In the rows, zero is written as 128.
Here are made-up objects, facts about them, and rows of numbers that follow some of those facts. Name the object behind each unnamed row.

Facts:
Σ: belongs to class; Ξ: points at; κ: is of sort
[badrum, bristos, deskel, drabal, fezos, gavo, gebrim, gezur, gragrel, kigrofon, podrom, sekal, skeston, stoge, tari, tibil, triskik, trudror] Σ 151
[befu, dabra, drakim, drozeril, funubro, kalu, kloplu, kubuk, mavo, musen, plivor, situl, skeru, skuzi, stisok, zezum] Σ 124
[bigun, brefal, dapok, kidrofluk, klaklo, klivul, metam, nake, namuk, plupa, ragru, rifo, rubrobus, saples, siza, skistol, tinos] Σ 213
[branabil, dirar, dodram, flodrum, gazal, kaga, kliflum, kliki, malen, maplum, nivan, redi, testam, truber, vedradre, zozis] Σ 523
[brita, brudrus, bupal, febe, flaskesta, floflotrin, gevon, gigras, gruzan, klibor, kovaflum, muflem, peflar, plidra, sadri, sastos, savir, sazim, sekul, sukisku, suklel, tobul, zerek, zilun] Σ 628
[brufluzim, duso, kliplumem, plebok, pugrugre, siskos, zekan] Σ 255
[flebaser, kavim, kloro, lesak, lomem, narin, pife, pizi, vabis, visto, vitru, zestal] Σ 955
badrum Ξ maplum
befu Ξ tibil
bigun Ξ zerek
branabil Ξ tibil
brefal Ξ vitru, klibor, tibil
bristos Ξ metam
brita Ξ stoge, flaskesta
brudrus Ξ saples
dabra Ξ branabil
dapok Ξ kovaflum
deskel Ξ saples, tibil
dodram Ξ kigrofon, zerek, klibor
drabal Ξ flodrum, febe
drakim Ξ narin, metam
drozeril Ξ klibor
duso Ξ tibil
flebaser Ξ brefal
floflotrin Ξ brita, tibil
gavo Ξ tibil
gazal Ξ sekal, bupal
gebrim Ξ tibil, skeston
gevon Ξ zerek, zestal
gigras Ξ kliki
gragrel Ξ sazim
gruzan Ξ kidrofluk, skeru, siskos
kalu Ξ kovaflum, sekal
kavim Ξ zerek, kidrofluk, tibil
kliflum Ξ dodram, flodrum, branabil
kliplumem Ξ truber
kloplu Ξ tibil
kloro Ξ saples
kovaflum Ξ kidrofluk
kubuk Ξ kigrofon
lomem Ξ stoge, kloplu, peflar
mavo Ξ pugrugre, stoge
metam Ξ kovaflum, saples, tibil
muflem Ξ vedradre
musen Ξ skistol, dirar, gezur
nake Ξ bristos
namuk Ξ tibil
narin Ξ flaskesta
peflar Ξ flaskesta
pife Ξ floflotrin
pizi Ξ brita, kaga
plebok Ξ pugrugre
plidra Ξ funubro
plivor Ξ flaskesta
plupa Ξ maplum
podrom Ξ zozis
ragru Ξ stoge
redi Ξ kidrofluk, tibil, branabil
rifo Ξ zestal
saples Ξ kovaflum
sastos Ξ rubrobus, maplum
savir Ξ tari, klibor, tibil
sekul Ξ tibil
situl Ξ tobul
siza Ξ kavim
skeston Ξ tibil
skistol Ξ zestal
skuzi Ξ kidrofluk
stoge Ξ saples
sukisku Ξ bupal
testam Ξ stoge, metam
tinos Ξ rifo
tobul Ξ tibil
triskik Ξ tibil, sekul
truber Ξ tibil
visto Ξ skistol, maplum
zerek Ξ stoge, funubro
zestal Ξ tibil
zezum Ξ brita, funubro
zilun Ξ musen, lesak
κ 462 <- badrum, bigun, brefal, brudrus, dabra, dirar, drakim, duso, fezos, flebaser, funubro, gavo, gigras, gragrel, kliflum, kliplumem, klivul, lomem, maplum, muflem, musen, namuk, nivan, peflar, pife, plebok, plidra, plupa, redi, sadri, sastos, situl, skistol, skuzi, sukisku, testam, tibil, tinos, triskik, vabis, vedradre, zekan, zezum
κ 208 <- befu, branabil, bristos, brita, brufluzim, bupal, dapok, deskel, dodram, drabal, drozeril, febe, flaskesta, flodrum, floflotrin, gazal, gebrim, gevon, gezur, gruzan, kaga, kalu, kavim, kidrofluk, kigrofon, klaklo, klibor, kliki, kloplu, kloro, kovaflum, kubuk, lesak, malen, mavo, metam, nake, narin, pizi, plivor, podrom, pugrugre, ragru, rifo, rubrobus, saples, savir, sazim, sekal, sekul, siskos, siza, skeru, skeston, stisok, stoge, suklel, tari, tobul, truber, trudror, visto, vitru, zerek, zestal, zilun, zozis

Known rows:
[159 125 108 159 157 117 138 136 123 111 161 127 117 114 121 119 135 141
 127 159 111 160 147 123 125 124 129 127 133 130] -> tobul
[128 164 154 112 182 121 169 101  91 136 100 189 108 114  99  98 156 146
 114  94 124 176 177 209 107 193 130 117 120 110] -> tibil
[124 153 102 119 150 121 154 158 125 123 128 100 120 124 122 107 133 141
 104 113 160  94 123  84 183 131 121 117 153  88] -> redi
[160 137 121  94 125 109 148 113 119 128 128 115  96 110  98 106 131 147
 134 149 116 144 172 126 172 171 135 130 122 128] -> skeston
[136 122 122 134 142 118 134 127 106 105 140 190 106 111  97 107 137 137
 124 130 118 178 142 195 155 155 127 137 108 120] -> kidrofluk
[146 115 113 150 134 112 128 123 115  99 188 170 122 106 123 113 130 142
 118 116 113 163 134 176 144 109 127 132 113 126] -> kovaflum
[151 131 111 151 156 109 146 134  97 132 135 146  64 102  91 114 137 137
 148 161 120 169 167 136 114 110 131 123 125 125] -> vitru
[109 156  89 119 158  90 152  86 124 152 166 130  91  82 135 105 126 130
 119 152 149  76 142  96  78 109 118 112 138 123] -> lomem
[161 124 104 152 153 118 135 102 108 126 146 150 115 127 131 116 139 151
 118 160 107 173 153 141  96 133 124 129 125 141] -> zerek
[148 121 102 116 108 100 126 119 121 111 167 149 108  97 120 114 122 132
 124 147 124 119 128 108 141 120 125 135 122 127] -> nake
[145 112 109 156 113 115 128 128 119 105 116 145 106 105 125 135 146 125
 126 142 114 158 127 101 109  66 123 120 118 156] -> suklel
[ 99 134 111 154 134 108 144 142 118 115 102 156 120 103 133 126 157 115
 116 122 141 101 109  62  66  51 119 111 131 134] -> muflem
[112 134  95 161 169  97 141 107 118 131 165 158 100  87 145 113 133 129
 101 154 153 100 125 107  29  38 114 109 133 133] -> plebok
[134 127 135 122 118 109 147 110 134 119 107 109  62  66 129 126 119 128
 179 177 132 152 154  77 109  77 141 131 148 145] -> visto
[150 118  97 141 115 118 119 162 108 126  66 138 115 144 119 135 142 123
 129 177 132 132 134  83 135 155 111 151 133  96] -> kubuk
[ 97 141 131 137 140 118 151 125 130 109  89 120 124  83 159 126 138 122
 139 127 152 127 129  56  70  73 132 122 157 138] -> sastos
[145 119  86 111  91 108 105  98 126 127 112 162 119 126 142 132 122 128
 120 164 126 128 121 114 105 166 113 156 128 105] -> plivor

Name these rows:
No name comes twice in this set of rows, the named rows included.
[129 116 146 123 115 119 131 113 122 105  76 168  99  88 130 132 137 128
 155 143 129 180 144 123 114 109 134 145 131 150]  rubrobus
[119 114  95 114  86 101 110 156 122  94 148 152 123 111 121 121 120 135
 125 146 143 109  98 124 183 152 116 152 131  92]  kalu
[136 123  89 126 121  91 136  96 118 125 201 148  83  79 108 107 121 140
 140 168 130 125 142 144 130 110 131 127 125 129]  kloro
[163 136 117 104 101 110 132  50 109 138 130 184 105 100 116 117 136 143
 117 147 112 163 153 170 128 163 125 131 105 125]  stoge
[124 110 113 133  81 120 111 151  99 110  67 168 113 131 121 142 141 120
 140 151 145 140 122 112 118 134 119 153 132 118]  stisok
[152 120 116 118 130 106 134  99 111 110 158 186 105 106 119 112 127 146
 128 134 114 163 128 182 141 153 128 138 113 110]  saples
[ 98 135 138 109 140 110 146 129 124 117  67 142 118  79 147 125 141 122
 136 130 159 122 137  59  69 106 132 123 155 132]  plupa
[168 127 118 155 125 134 135 136 109 122  67 142 100 134 103 131 153 132
 108 131 117 174 140 141 161 124 122 124 116 116]  flodrum
[139 110 110 167 135 103 128 139 117 111 140 152  78  88 119 127 139 125
 140 171 126 154 130 118  67  35 124 123 126 151]  brufluzim
[159 125  91 153 154 113 135 158 126 116 155  82 119 120 121 122 135 142
 129 166 116 139 156  73 116 119 122 131 139 121]  savir
[145 128 131 133 157 118 149  98 117 128 127 137  75  83 113 117 124 141
 169 168 123 180 175 149 117 125 137 133 132 137]  zestal
[115 153 103 135 181 102 163 141 109 144 121 118  85  96 102 112 141 133
 131 150 143 104 150 103  68 102 122 108 143 116]  flebaser
[ 94 143  91 109 129 107 127 120 125 121 117 164 141 117 145 113 125 128
 107 131 170  78 108 105 127 161 110 146 146  79]  drakim
[165 127 110 132  93 121 122  69 120 134 104 166 107 117 136 126 137 134
 101 146 111 168 125 145 122 138 122 128 109 116]  kaga

Now the same objects, written a new way:
Some objects and their rows:
[119 140 133 127 132 145 118 115 140 121 117 134 131 131 134 108 139 145
 151 127 114 125 135 122 132 124 129 103 131 148 130 115 154 143 127 120
 129 121 141 127 136 128 140 127 115 126 137 125] -> brufluzim
[124 129 130 131 124 141 118 120 128 129 151 119 119 116 139 146 137 132
 117 126 144 115 138 140 123 133 120 152 103 146 112 119  87 117 129 106
 138 131 126 105 137 129 126 113 131 127 134 140] -> ragru
[153 109 121 122 136 119 128 122 113 134 113 126 150 119 118 145 119 121
  74 141 150 149 152 146 134 135 132 139 132 112 121 125 100 116 137 161
 124 147  81 117 141 118 105 120 138 112 101 124] -> redi
[119 122 136 128 107 104 133  70 143 109 146 133 156 124 126 155 129 131
 132 142 128 128 134 141 135  89  93  95 132 120 145 136 203 116 116 163
 114 115  94  98 123 126 136 155 128 130 135 115] -> plupa
[138 106 127 135 131 110 170 191 118 129 115 135 122 159 119 136 105 104
 143  98 115 116 105 125 141 103 108 185 121  60 146 144 127 124 120 143
 121 133 192 187  85 141 113 143 133 162 131 130] -> tibil
[128 125 136 122 147 162 130 138 135 126  90 140 126 145 126  88 136 152
 123 106 110 138 136 119 142 123 118 127 139 138 128  99 179 152 133 134
 128 127 158 147 142 123 134 131 109 131 135 120] -> zozis
[134 123 122 123 153 150 142 161 121 126  75 131 127 136 125  97 132 133
 120 109 113 137 124 116 137 131 114 155 133 116 125 108 117 142 136 120
 118 132 170 171 130 129 115 131 119 139 137 113] -> flodrum
[124 139 140 124 123 126 118 127 155 124 124 131 145 140 120  98 130 126
 135 130 120 122 144 126 139 125 126  83 136 123 147 119 169 131 119 155
 127 130 124 128 130 130 165 124 115 125 118 120] -> zekan
[129 111 132 136 130 144 136 172 120 142 145 132  93 138 126 127 117 130
 130  91 135 110 122 128 132 126 112 179 111 122 120 131 110 135 129 105
 140 130 183 147 117 129 118 125 130 145 133 153] -> stoge
[142 111 124 125 117  93 141 127 125 137 133 131 122 118 100 152 109 108
 110 144 134 127 115 126 119 133 143 113 137 101 136 144 100 120 126 142
 122 138  94 141 114 126 112 143 136 121 119 117] -> gavo
[124 131 116 133 128 137 126 156 108 135 149 126 107 130 165 114 131 123
 121  95 142 115 124 136 113 137 124 155 129 149 122 115 158 128 132 108
 147 120 151 128 125 120 158 122 140 130 134 146] -> brita
[139 123 142 124 141 150 108 106 144 138 125 126 134 130 110 111 129 161
 101 138 130 141 164 126 147 139 150 130 122 148 111 121 121 140 139 121
 133 136 121 117 160 116 109 121 114 113 108 138] -> gazal
[127 112 125 125 143 168 136 159 112 131 108 136 128 133 155 110 135 133
 101  81 139 132 138 142 131 122  98 179 129 144 117  97 173 141 136 131
 134 127 168 130 134 118 148 117 131 137 128 132] -> kaga
[129 120 125 131 118 105 145 118 129 114 129 121 144 130 121 158 126 112
 131 135 128 127 119 132 135 106 105 140 121  93 137 137 120 111 116 157
 116 133 111 123 110 133 117 146 133 143 133 117] -> skistol
[133 104 134 131 132 128 154 121 119 115 104 143 165 156 130 133 120 137
 119 100 122 143 144 141 158  75  84 168 142  91 143 128 245 132 120 190
 116 123 151 147 114 123 123 149 125 153 122 116] -> maplum
[129 127 138 123 144 167 123 134 133 126  94 137 133 145 126  85 134 151
 126 105 111 132 140 117 145 115 120 129 139 140 130 104 182 151 133 136
 126 130 167 145 143 119 137 137 102 133 137 119] -> kliki
[124 128 129 137 136 141 133 160 131 122 130 116 115 138 140 132 131 128
 139 101 122 108 123 125 144 112 101 197  86 110 116 135  82 123 122 110
 127 133 185 139 114 142 117 117 125 164 135 149] -> kidrofluk

Name these rows:
No name comes twice in this set of rows, the named rows included.
[123 114 129 134 128 122 146 123 117 126 125 135 103 136 118 142 121 142
 145 117 115 130 109 115 130 107 112 129 129 123 133 138 164 135 130 114
 121 116 154 144 112 128  88 161 128 141 153 124]  gezur
[127 143 136 125 120 134 111 122 142 129 145 123 145 126 124 118 128 118
 108 133 142 122 145 142 131 139 136 113 134 130 131 122 134 124 122 145
 136 133 114 107 138 127 167 116 133 119 107 134]  plebok
[132 125 129 138 133 136 128 156 120 139 141 117 105 141 138 119 123 136
 138 109 131 118 115 124 137 127 144 178 111 125 118 147 109 124 132 112
 141 130 160 143 129 132 109 112 134 136 118 159]  kovaflum
[119 143 135 132 134 148 123 154 126 130 129 129 124 141 145 111 131 134
 147 105 124 118 134 128 139 129 118 165 112 134 122 120 137 137 125 115
 135 119 173 132 127 133 151 113 123 149 126 142]  pugrugre
[148 124 118 116 136 130 125 125 129 130  95 130 152 115 116 128 122 114
  77 144 137 149 144 129 126 143 133 103 143 119 126 113 108 128 135 157
 117 147  81 132 140 120 139 120 131 107 115 111]  kliflum
[114 127 125 131 123 113 132  74 104 122 137 139 148 112 137 172 142 144
 158 156 128 156 132 133 123  99 121 121 127 145 125 145 159 125 130 137
 115 113 107 104 128 127  98 146 132 129 131 117]  visto
[115 130 120 133 134 151 136 180 108 128 136 136 109 144 172 103 133 120
 141  71 133 107 116 139 119 123 111 161 130 132 132 111 188 136 127 113
 142 111 190 144 115 128 176 119 139 144 148 146]  flaskesta
[126 137 117 130 136 132 132 148 129 129 110 127 110 141 142  89 130 134
 145 118 106 123 111 103 125 136 145 109 138 127 134 130 139 143 131 112
 126 131 152 154 125 133 135 130 119 132 139 125]  febe
[127 106 139 130 105  99 131  86 132 122 148 144 139 129 112 148 113 138
 126 134 133 130 127 136 128  97 118  99 140 118 150 135 219 127 121 159
 122 112  98 118 118 116 112 176 126 115 133 117]  badrum
[110 137 124 126 122 145 118 132 120 126 142 140 124 109 162 124 143 121
 129 108 145 118 135 145 111 144 108 134 130 164 119 107 148 133 128 107
 144 110 139  97 128 123 173 115 138 128 140 131]  plivor

Now the same objects, written a new way:
Named rows:
[118 108 109 132 124  90 129 125 163 127 126 133 179] -> drabal
[115 110 121 134 111 115 139 126 129 124 143 126 143] -> triskik
[138 147 145 138 115 177 122 134  96 115 136 144 144] -> peflar
[120 142 177 133 121 134 110 129  89 141 129 167  91] -> sastos
[124 147 141 116 128 161 132 121 162 128 151 131  39] -> zestal
[128 145 158 134 133 154 104 127 113 123 162 161  91] -> skistol
[133 134 120 124 141 143 118 126  98 121 150 167 126] -> gevon
[126 117  82 121 146 108 135 128 118 117 137 129 150] -> deskel
[129 129 111 125 151 119 110 131 108 122 133 127 154] -> gruzan
[143 125 104 127 148 104 118 127 126 129 108  85 118] -> siskos
[129 146 115 132 126 155 138 129 128 110 123 156 105] -> pizi
[133 128  88 122 148 137 136 131 123 121 124 113 137] -> bristos
[120  97 105 128 124  78 158 117 151 123 143 136 153] -> drozeril
[128 113 110 109 119 148 147 122 153 146 136 114 161] -> branabil
[111 100 132 124  83 127 149 124 133 144 132 144 194] -> kliflum
[138 152 110 115 161 160 108 132 112 125 131 101 115] -> kovaflum
[121 117 103 107 143 122 142 133  95 156  92 106 157] -> gazal

Name these rows:
No name comes twice in this set of rows, the named rows included.
[136 153 131 119 157 133  96 134 111 145 109  77 100]  bupal
[109 130 161 135  93 125 130 126 182 129 147 111 103]  flebaser
[127 116 128 129 132  79 151 126 142 129 103 115 113]  stisok
[121 135 132 123 117 148 127 122 186 130 145  99  85]  vitru
[135 131 130 136 148 108  97 134 144 126 115 141 140]  klaklo
[136 136 133 122 125 161 109 125 167 129 151 113 129]  klibor
[111 108 132 132 122  86 156 126 115 127 140  92 126]  skuzi
[129 155 155 116 128 154 126 124 162 139 142 131   3]  lesak
[127 140 145 125 148 140 104 127 100 129 132 179  93]  zilun
[148 147  97 126 164 145 102 134 117 108 144 120 128]  saples
[144 138  89 122 145 152 133 129 131 118 132 117 117]  stoge
[143 142 103 120 165 132 104 130 136 119 150  92 126]  kidrofluk

